Below are the code and all the weights of a small trained network. Each question names an input and a class and asks about switching units off, where a switched-off unit gives its printed mean instead of its output.

import numpy as np


def w(rows, s, z=0):
    codes = np.array(rows[::2]) - 128.0
    scale = np.full(codes.shape[1], s)
    scale[-1] = z or s
    return codes * scale


def f(y):
    return np.maximum(y, 0)


def log_softmax(a):
    a = a - a.max(-1, keepdims=True)
    return a - np.log(np.exp(a).sum(-1, keepdims=True))


def net(x, mask):
    res = np.array(x, float).reshape(1, 6) / 4 @ E
    y = f(res @ A[0][:, :-1].T + A[0][:, -1])
    res = res + np.where(mask, y, B[0][:, -1]) @ B[0][:, :-1]
    return log_softmax(res[-1] @ U[:, :-1].T + U[:, -1])


A, B = {}, {}
E = w([
[128,126,127,125],'x0',
[119,203,191,112],'x1',
[142,53,182,16],'x2',
[126,62,218,202],'x3',
[127,127,128,129],'x4',
[254,144,134,137],'x5',
],0.0057)
A[0] = w([
[144,19,28,153,19],'N0',
[137,45,105,151,131],'N1',
[197,146,142,122,84],'N2',
[208,113,126,141,84],'N3',
[121,162,73,90,29],'N4',
[138,84,159,54,53],'N5',
[108,211,229,122,107],'N6',
[65,103,124,123,88],'N7',
[128,76,70,137,72],'N8',
[142,91,82,154,162],'N9',
[134,109,156,76,32],'N10',
[138,177,41,45,25],'N11',
[120,147,119,162,64],'N12',
[54,124,124,152,101],'N13',
[121,83,204,169,56],'N14',
[131,149,73,83,71],'N15',
[120,189,144,113,78],'N16',
[49,144,146,109,84],'N17',
[128,167,98,195,2],'N18',
[137,62,164,26,27],'N19',
[184,144,118,151,102],'N20',
[187,160,129,131,103],'N21',
[149,121,121,117,180],'N22',
[117,183,85,245,34],'N23',
[139,108,149,78,26],'N24',
[123,78,197,218,37],'N25',
[122,193,195,106,56],'N26',
[196,126,130,134,76],'N27',
[23,108,119,114,14],'N28',
[60,127,118,140,88],'N29',
[132,87,174,63,59],'N30',
[229,133,132,131,49],'N31',
[134,68,187,186,54],'N32',
[114,160,112,184,29],'N33',
],0.012,0.0089)
B[0] = w([
[252,158,157,76,168],'N0',
[184,142,151,113,226],'N1',
[105,73,141,100,173],'N2',
[104,63,110,96,182],'N3',
[63,188,98,109,142],'N4',
[149,123,77,168,189],'N5',
[226,155,139,87,243],'N6',
[130,81,117,89,169],'N7',
[155,145,136,96,148],'N8',
[178,147,153,120,239],'N9',
[152,125,109,191,139],'N10',
[74,213,53,75,191],'N11',
[144,119,122,164,136],'N12',
[114,63,137,104,202],'N13',
[72,179,89,91,182],'N14',
[94,171,93,95,163],'N15',
[158,166,123,101,156],'N16',
[130,68,160,102,186],'N17',
[171,116,83,202,144],'N18',
[168,126,46,184,213],'N19',
[116,78,132,98,177],'N20',
[114,83,161,106,183],'N21',
[93,119,168,158,255],'N22',
[171,110,27,183,234],'N23',
[157,115,103,193,135],'N24',
[71,201,66,76,203],'N25',
[212,151,135,79,158],'N26',
[106,84,119,104,162],'N27',
[88,26,121,64,159],'N28',
[115,72,135,106,178],'N29',
[143,125,89,179,189],'N30',
[103,53,114,79,177],'N31',
[70,176,95,94,188],'N32',
[159,123,102,188,145],'N33',
],0.038,0.0036)
U = w([
[158,124,77,160,109],'0',
[99,187,108,74,85],'1',
[133,80,135,79,54],'2',
[150,147,137,111,254],'3',
[151,147,140,111,243],'4',
[204,162,148,73,62],'5',
[85,183,255,217,99],'6',
[46,169,196,234,61],'7',
],0.0092,0.017)

Each question gives the input, the list of numbers given to net, and the class t.
The units are the neurons (one row each of A and B). Each row of codes is followed by its name. A weight is (code - 128) times the scale printed after its matrix; where a second scale follows, it is the last column's (A, B and U).
mask holds one flag per neuron, in row order. A switched-off neuron (its flag False) gives its mean, the last column of its row in B, instead of its output. The means were averaged over made-up inputs and are rounded, as every weight is.
A unit's drop is (log p(t) with every unit on - log p(t) with that unit switched off) / (log p(t) with every unit on - log p(t) with every unit switched off).
The circuit of an input: a set's keep is (log p(t) with only the set's units on - log p(t) with every unit switched off) / (log p(t) with every unit on - log p(t) with every unit switched off). Starting from the 12 units with the biggest drops (on a tie, the unit counted first), units are removed one at a time, each time the one whose removal leaves the highest keep (on an exact tie, the one counted first), for as long as the keep stays at least 0.8.
units of the circuit, in order: the units of the circuit, biggest drop first
top k neurons: the k neurons with the biggest drops, biggest first
drop of u: that unit's drop, to one decimal
input [1,7,-6,-1,-2,1], class 5: units of the circuit, in order : (N6)
input [5,3,6,-3,-6,6], class 0: units of the circuit, in order : (N19; N5)
input [4,-6,1,4,1,0], class 5: top 3 neurons : (N0; N1; N9)
input [5,-4,-4,6,-5,-2], class 1: top 2 neurons : (N25; N32)
input [-6,-6,2,-5,7,7], class 2: units of the circuit, in order : (N31; N3)
input [-1,0,-3,7,-2,0], class 1: units of the circuit, in order : (N25; N32)
input [0,-2,8,7,8,-2], class 0: top 3 neurons : (N19; N30; N5)
input [-2,3,5,5,-1,-6], class 2: top 3 neurons : (N17; N28; N7)
input [-6,5,-3,2,-2,-6], class 2: top 2 neurons : (N13; N17)
input [4,-4,0,-7,4,-7], class 1: top 3 neurons : (N11; N15; N4)
input [5,6,2,2,0,-4], class 5: top 2 neurons : (N6; N26)
input [4,-5,4,1,5,-6], class 2: top 4 neurons : (N28; N7; N6; N13)
input [1,7,5,-1,-5,1], class 5: top 3 neurons : (N6; N26; N23)
input [-3,-1,5,-4,-2,-8], class 2: units of the circuit, in order : (N28)
input [5,-8,-2,2,1,-7], class 5: top 3 neurons : (N0; N1; N9)
input [4,2,7,-8,3,5], class 1: top 3 neurons : (N11; N15; N23)
input [-5,8,0,-5,1,2], class 5: top 3 neurons : (N6; N26; N16)
input [0,-3,8,-3,0,4], class 0: drop of N19 : 0.1
input [-6,7,-5,3,-5,1], class 5: drop of N6 : 0.9
input [8,6,8,-8,6,2], class 0: drop of N10 : 0.1
input [4,-4,-3,-8,0,-6], class 1: units of the circuit, in order : (N11)
